Here is a tiny trained network, its code and every weight. The questions are about switching its units off for an input and a class, where a switched-off unit gives its printed mean instead of its output.

import numpy as np


def w(rows, s, z=0):
    codes = np.array(rows[::2]) - 128.0
    scale = np.full(codes.shape[1], s)
    scale[-1] = z or s
    return codes * scale


def norm(h):
    return h / np.sqrt((h * h).mean(-1, keepdims=True) + 1e-5)


def f(y):
    return y / 2 * (1 + np.tanh(0.7978845608 * (y + 0.044715 * y**3)))


def log_softmax(a):
    a = a - a.max(-1, keepdims=True)
    return a - np.log(np.exp(a).sum(-1, keepdims=True))


def net(x, mask):
    res = np.array(x, float).reshape(1, 2) / 4 @ E
    u = 0
    for l in range(3):
        y = f(norm(res) @ A[l][:, :-1].T + A[l][:, -1])
        res = res + np.where(mask[u : u + 11], y, B[l][:, -1]) @ B[l][:, :-1]
        u += 11
    return log_softmax(norm(res)[-1] @ U[:, :-1].T + U[:, -1])


A, B = {}, {}
E = w([
[215,95,102,95,210],'x0',
[110,117,2,59,82],'x1',
],0.0015)
A[0] = w([
[154,123,122,153,103,135],'L0N1',
[137,134,114,116,104,41],'L0N2',
[119,125,163,177,4,93],'L0N3',
[103,173,107,97,192,150],'L0N4',
[117,116,66,55,103,244],'L0N5',
[127,163,155,110,191,143],'L0N6',
[135,154,119,138,130,122],'L0N7',
[124,96,104,127,177,195],'L0N8',
[107,190,111,129,176,62],'L0N9',
[138,150,213,154,179,123],'L0N10',
[198,99,87,129,147,186],'L0N11',
],0.0032,0.0011)
B[0] = w([
[120,128,120,136,139,131],'L0N1',
[218,83,176,142,127,103],'L0N2',
[141,214,44,178,231,198],'L0N3',
[128,105,195,131,70,137],'L0N4',
[35,95,246,138,167,252],'L0N5',
[134,98,113,184,3,140],'L0N6',
[120,120,116,139,145,126],'L0N7',
[106,165,161,144,70,158],'L0N8',
[180,69,111,124,109,103],'L0N9',
[40,5,77,120,63,192],'L0N10',
[108,219,182,150,75,174],'L0N11',
],0.0019,0.0014)
A[1] = w([
[110,166,34,62,169,108],'L1N1',
[159,195,52,94,77,4],'L1N2',
[161,147,113,207,211,116],'L1N3',
[255,93,137,92,204,83],'L1N4',
[108,117,72,121,184,113],'L1N5',
[157,126,248,178,141,94],'L1N6',
[98,178,135,148,73,96],'L1N7',
[114,125,50,36,81,81],'L1N8',
[253,70,84,101,167,121],'L1N9',
[208,43,116,105,188,115],'L1N10',
[124,126,51,29,126,42],'L1N11',
],0.0034,0.0025)
B[1] = w([
[155,76,186,121,146,223],'L1N1',
[41,102,198,255,145,16],'L1N2',
[77,72,166,98,55,109],'L1N3',
[32,202,155,152,111,119],'L1N4',
[172,93,143,109,78,118],'L1N5',
[83,25,121,88,165,255],'L1N6',
[166,173,166,118,197,187],'L1N7',
[107,36,189,236,115,210],'L1N8',
[103,213,128,153,79,127],'L1N9',
[57,191,122,154,99,129],'L1N10',
[78,99,195,147,185,144],'L1N11',
],0.0025,0.00075)
A[2] = w([
[145,100,148,152,132,80],'L2N1',
[112,254,122,144,127,68],'L2N2',
[128,135,146,91,138,119],'L2N3',
[168,132,108,94,144,87],'L2N4',
[129,103,131,120,134,23],'L2N5',
[99,121,110,123,125,174],'L2N6',
[146,108,112,120,104,6],'L2N7',
[132,130,105,143,85,151],'L2N8',
[124,129,158,143,128,135],'L2N9',
[129,102,152,144,129,147],'L2N10',
[109,145,149,131,151,170],'L2N11',
],0.0093,0.0014)
B[2] = w([
[73,100,152,121,111,138],'L2N1',
[254,223,188,72,9,254],'L2N2',
[192,151,102,207,149,138],'L2N3',
[182,75,109,171,159,132],'L2N4',
[90,189,150,183,85,132],'L2N5',
[155,105,180,123,95,165],'L2N6',
[118,181,120,158,163,115],'L2N7',
[252,113,110,175,247,130],'L2N8',
[122,99,64,111,144,143],'L2N9',
[105,91,79,103,62,160],'L2N10',
[220,130,109,155,147,162],'L2N11',
],0.003,0.0043)
U = w([
[27,39,138,117,77,176],'0',
[219,215,167,93,53,177],'1',
[204,101,80,187,249,152],'2',
[62,221,113,125,212,31],'3',
[69,211,105,123,207,2],'4',
],0.013,0.0062)

Each question gives the input, the list of numbers given to net, and the class t.
The units are the neurons (one row each of A and B). Each row of codes is followed by its name. A weight is (code - 128) times the scale printed after its matrix; where a second scale follows, it is the last column's (A, B and U).
mask holds one flag per neuron, layer by layer. A switched-off neuron (its flag False) gives its mean, the last column of its row in B, instead of its output. The means were averaged over made-up inputs and are rounded, as every weight is.
A unit's drop is (log p(t) with every unit on - log p(t) with that unit switched off) / (log p(t) with every unit on - log p(t) with every unit switched off).
unit that matters most: the unit with the biggest drop
top k neurons: the k neurons with the biggest drops, biggest first
top k neurons in layer l: the k neurons of layer l with the biggest drops, biggest first
drop of u: that unit's drop, to one decimal
input [3,-4], class 0: top 2 neurons	[L1N6, L2N2]
input [-3,-2], class 2: unit that matters most	L0N11
input [5,8], class 0: top 2 neurons	[L1N8, L2N2]
input [-2,3], class 2: top 2 neurons in layer 0	[L0N10, L0N5]
input [3,3], class 2: top 2 neurons	[L0N10, L0N5]
input [6,-8], class 0: top 2 neurons	[L1N6, L2N2]
input [5,-5], class 0: top 4 neurons in layer 0	[L0N10, L0N3, L0N6, L0N11]
input [7,7], class 0: top 2 neurons in layer 0	[L0N3, L0N5]
input [3,2], class 2: top 4 neurons	[L0N11, L0N5, L2N2, L0N8]
input [0,-1], class 2: top 3 neurons	[L2N8, L2N2, L1N6]
input [6,8], class 0: top 3 neurons	[L1N8, L1N11, L2N2]
input [3,-3], class 2: top 2 neurons in layer 1	[L1N11, L1N8]
input [-1,0], class 2: top 3 neurons	[L1N8, L1N5, L1N1]
input [-1,3], class 2: top 3 neurons	[L0N10, L0N5, L2N2]
input [1,3], class 2: unit that matters most	L0N5
input [2,7], class 0: drop of L2N2	0.1
input [-2,-6], class 0: drop of L2N2	0.2
input [2,-1], class 2: drop of L2N2	0.4
